Below is a small trained network, with its code and all its weights. Each question gives an input and a target symbol and asks what happens when units are switched off, that is, made to give their printed mean instead of their output.

import numpy as np


def w(rows, s, z=0):
    codes = np.array(rows[::2]) - 128.0
    scale = np.full(codes.shape[1], s)
    scale[-1] = z or s
    return codes * scale


def f(y):
    return np.maximum(y, 0)


def softmax(a):
    e = np.exp(a - a.max(-1, keepdims=True))
    return e / e.sum(-1, keepdims=True)


def log_softmax(a):
    a = a - a.max(-1, keepdims=True)
    return a - np.log(np.exp(a).sum(-1, keepdims=True))


def net(x, mask):
    ids = ['ΔΞβγεζηθμπψ'.index(c) for c in x.split()]
    T = len(ids)
    res = E[ids] + P[:T]
    u = 0
    for l in range(2):
        q, k, v = (res @ M[l].T for M in (Q, K, V))
        z = softmax(np.where(np.tri(T) > 0, q @ k.T / 4**0.5, -1e9)) @ v
        res = res + np.where(mask[u], z, O[l][:, -1]) @ O[l][:, :-1]
        u += 1
        y = f(res @ A[l][:, :-1].T + A[l][:, -1])
        res = res + np.where(mask[u : u + 8], y, B[l][:, -1]) @ B[l][:, :-1]
        u += 8
    return log_softmax(res[-1] @ U[:, :-1].T + U[:, -1])


Q, K, V, O, A, B = {}, {}, {}, {}, {}, {}
E = w([
[64,35,127,202,150,155,36,116,159],'Δ',
[139,156,203,148,156,54,64,248,137],'Ξ',
[151,143,104,158,199,204,139,198,65],'β',
[181,64,93,142,175,94,142,100,191],'γ',
[49,160,101,134,106,137,61,97,175],'ε',
[94,75,130,139,221,40,17,193,100],'ζ',
[96,50,186,111,117,109,16,240,160],'η',
[129,196,160,5,170,158,201,75,119],'θ',
[83,160,156,231,170,76,97,180,170],'μ',
[89,120,219,175,153,145,65,191,182],'π',
[107,175,3,139,122,95,92,182,96],'ψ',
],0.012)
P = w([
[117,90,206,253,70,63,102,127,55],'0',
[124,105,190,233,92,80,116,138,78],'1',
[131,112,181,207,117,89,98,147,101],'2',
[124,114,167,189,131,99,94,155,117],'3',
[127,117,156,175,141,116,92,164,133],'4',
[129,116,141,157,156,119,88,170,146],'5',
[112,118,139,135,179,128,86,174,145],'6',
[119,116,130,122,193,136,89,173,155],'7',
[125,118,117,112,201,146,90,169,171],'8',
[116,117,115,97,213,158,99,173,184],'9',
[121,123,110,80,218,158,107,175,194],'10',
[120,130,95,73,228,169,108,181,212],'11',
[117,132,80,64,233,181,116,183,232],'12',
[109,130,89,76,226,188,120,184,234],'13',
],0.0058)
Q[0] = w([
[70,150,145,153,186,147,36,246,162],'L0H1',
[169,149,96,77,56,141,211,39,86],'L0H1',
[168,86,144,100,130,123,174,110,113],'L0H1',
[93,124,158,147,173,60,99,129,197],'L0H1',
],0.014)
K[0] = w([
[136,169,109,8,144,153,176,114,124],'L0H1',
[119,84,180,233,93,65,90,151,108],'L0H1',
[158,86,146,193,166,117,113,156,124],'L0H1',
[133,126,88,58,146,160,140,94,220],'L0H1',
],0.012)
V[0] = w([
[125,184,1,131,103,113,126,128,89],'L0H1',
[137,117,170,68,101,115,162,118,117],'L0H1',
[67,166,96,122,102,154,115,109,94],'L0H1',
[178,120,126,149,157,154,160,183,61],'L0H1',
],0.0091)
O[0] = w([
[112,167,25,111,116,128,139,162,202,41],'L0H1',
[218,70,117,88,98,121,126,102,70,55],'L0H1',
[58,179,33,71,81,123,151,76,130,1],'L0H1',
[193,209,52,253,236,176,147,152,63,164],'L0H1',
],0.0063,0.0032)
A[0] = w([
[147,119,105,92,182,130,115,66,142,254],'L0N1',
[90,120,108,184,160,64,64,152,147,207],'L0N2',
[212,99,83,204,175,137,120,187,156,243],'L0N3',
[102,65,187,79,92,105,86,165,203,155],'L0N4',
[1,214,114,240,155,99,128,156,123,164],'L0N5',
[76,87,147,77,45,37,51,164,116,152],'L0N6',
[147,65,149,99,101,105,97,46,112,188],'L0N7',
[186,111,140,143,129,78,123,137,38,39],'L0N8',
],0.0055,0.002)
B[0] = w([
[147,77,173,130,178,108,194,124,141,161],'L0N1',
[79,103,104,135,185,103,40,146,160,237],'L0N2',
[134,104,129,182,217,142,139,175,202,254],'L0N3',
[54,129,172,111,49,131,122,106,188,192],'L0N4',
[93,197,128,124,157,136,71,86,161,215],'L0N5',
[37,152,117,2,75,161,114,146,143,167],'L0N6',
[117,108,92,125,40,168,162,77,134,148],'L0N7',
[164,138,108,173,87,126,163,233,105,147],'L0N8',
],0.0065,0.0086)
Q[1] = w([
[100,193,27,85,82,169,132,120,129],'L1H1',
[162,209,59,174,145,232,147,150,14],'L1H1',
[169,16,254,170,168,121,139,146,175],'L1H1',
[211,181,106,45,17,86,232,14,35],'L1H1',
],0.0055)
K[1] = w([
[50,142,56,183,60,108,61,151,137],'L1H1',
[97,138,123,231,223,181,66,246,96],'L1H1',
[220,150,203,69,173,103,248,69,115],'L1H1',
[78,110,219,253,24,98,30,127,103],'L1H1',
],0.0047)
V[1] = w([
[167,179,73,95,37,123,167,99,64],'L1H1',
[92,216,209,88,107,181,131,194,90],'L1H1',
[126,64,85,106,121,72,180,105,214],'L1H1',
[138,149,99,148,122,254,229,69,147],'L1H1',
],0.0061)
O[1] = w([
[124,107,108,107,160,177,140,172,210,7],'L1H1',
[118,211,143,52,193,170,253,145,107,107],'L1H1',
[107,81,195,186,66,61,64,187,147,140],'L1H1',
[170,124,234,108,229,134,52,105,253,103],'L1H1',
],0.0062,0.017)
A[1] = w([
[160,216,236,132,212,142,112,113,198,121],'L1N1',
[97,42,75,71,199,179,76,207,147,161],'L1N2',
[131,75,171,99,18,169,133,2,14,8],'L1N3',
[96,175,238,104,127,86,111,60,115,245],'L1N4',
[149,46,197,93,163,250,133,96,165,237],'L1N5',
[155,64,193,76,161,127,207,237,48,230],'L1N6',
[187,90,50,189,125,73,101,99,115,56],'L1N7',
[211,108,79,172,171,146,209,72,184,173],'L1N8',
],0.006,0.0017)
B[1] = w([
[143,118,153,99,121,165,96,155,97,254],'L1N1',
[126,153,132,165,144,126,152,93,150,228],'L1N2',
[244,197,82,85,129,101,59,90,170,150],'L1N3',
[148,91,176,126,103,124,172,93,96,229],'L1N4',
[90,98,114,143,130,130,152,122,90,171],'L1N5',
[165,139,124,133,111,102,157,192,178,174],'L1N6',
[86,110,172,83,125,128,121,154,125,237],'L1N7',
[137,112,142,123,100,88,75,126,129,169],'L1N8',
],0.012,0.0068)
U = w([
[73,137,127,254,144,148,240,2,75,70],'Δ',
[199,187,140,90,78,110,102,212,197,3],'Ξ',
[159,153,107,223,107,136,216,200,132,115],'β',
[156,63,164,171,105,84,84,142,151,157],'γ',
[191,146,76,100,104,122,55,33,136,143],'ε',
[100,186,41,154,146,85,138,162,233,203],'ζ',
[41,147,142,46,85,140,145,95,162,110],'η',
[215,187,186,101,140,65,184,39,108,221],'θ',
[162,173,141,153,197,188,104,121,120,176],'μ',
[100,101,185,77,138,203,183,142,61,69],'π',
[101,86,43,62,136,118,102,160,18,67],'ψ',
],0.0063,0.0028)

Each question gives the input, a string of symbols that net reads in full, and the target symbol t.
The units are the heads (4 rows each of Q, K, V and O) and the neurons (one row each of A and B). Each row of codes is followed by its name. A weight is (code - 128) times the scale printed after its matrix; where a second scale follows, it is the last column's (O, A, B and U).
mask holds one flag per unit, layer by layer, with each layer's heads first. A switched-off unit (its flag False) gives its mean, the last column of its rows in O or B, instead of its output. The means were averaged over made-up inputs and are rounded, as every weight is.
A unit's drop is (log p(t) with every unit on - log p(t) with that unit switched off) / (log p(t) with every unit on - log p(t) with every unit switched off).
The circuit of an input: a set's keep is (log p(t) with only the set's units on - log p(t) with every unit switched off) / (log p(t) with every unit on - log p(t) with every unit switched off). Starting from the 12 units with the biggest drops (on a tie, the unit counted first), units are removed one at a time, each time the one whose removal leaves the highest keep (on an exact tie, the one counted first), for as long as the keep stays at least 0.8.
units of the circuit, in order: the units of the circuit, biggest drop first
most important unit: the unit with the biggest drop
top k neurons: the k neurons with the biggest drops, biggest first
k most important neurons of layer l: the k neurons of layer l with the biggest drops, biggest first
drop when u is switched off: that unit's drop, to one decimal
input μ μ Ξ ζ γ ψ γ μ ε Ξ, target η: units of the circuit, in order	(L0H1, L0N6)
input γ ψ μ ε ε ε γ ε β ζ π θ Δ, target Δ: most important neuron of layer 1	(L1N5)
input ψ μ π ζ Ξ ψ γ ζ ζ ε, target η: units of the circuit, in order	(L0H1, L0N6)
input μ β γ ε μ, target η: units of the circuit, in order	(L0H1, L0N6, L0N3)
input μ μ η, target Ξ: top 2 neurons	(L1N3, L1N6)
input ζ γ β γ θ γ γ π, target π: 2 most important neurons of layer 0	(L0N2, L0N4)
input γ ζ Δ γ μ γ ζ ζ ζ Δ γ μ γ μ, target γ: units of the circuit, in order	(L1H1, L0H1)
input γ θ γ ψ π β η, target η: units of the circuit, in order	(L1H1, L0N6, L0N4)
input Ξ μ Δ, target ε: units of the circuit, in order	(L1N3, L1H1, L0H1, L0N3)
input γ γ μ ζ θ γ θ μ ε γ θ θ, target π: 2 most important neurons of layer 1	(L1N1, L1N5)
input μ γ ζ θ π μ γ ψ β, target β: 3 most important neurons of layer 0	(L0N5, L0N2, L0N8)
input γ ζ ζ Δ γ γ θ ζ ε, target ε: top 2 neurons	(L0N3, L1N3)
input η θ Ξ π ε, target ε: 2 most important neurons of layer 0	(L0N3, L0N7)
input μ γ θ ψ, target ψ: most important neuron of layer 0	(L0N3)
input β γ η γ ψ γ β ε ψ γ γ γ μ θ, target θ: 2 most important neurons of layer 1	(L1N3, L1N4)
input γ γ μ θ ε ε γ γ μ Ξ ε Δ, target Δ: 4 most important neurons of layer 1	(L1N5, L1N2, L1N1, L1N7)
input μ ζ ζ β ζ β γ π ε μ ζ θ, target θ: 4 most important neurons of layer 1	(L1N3, L1N4, L1N7, L1N6)
input Δ θ Ξ, target Ξ: top 2 neurons	(L1N6, L0N8)
input θ γ π μ γ ψ, target ψ: 2 most important neurons of layer 0	(L0N3, L0N4)
input γ γ β η, target μ: most important unit	L0H1
input γ ζ ψ μ π Δ η, target ζ: drop when L0H1 is switched off	0.9
input π γ β ψ Ξ, target ζ: drop when L0H1 is switched off	1.1
input π γ γ μ ε μ γ Ξ ζ μ ε Δ Δ, target η: drop when L0N2 is switched off	0.0
input γ β γ μ π ψ Δ μ β ζ, target μ: drop when L1H1 is switched off	0.2
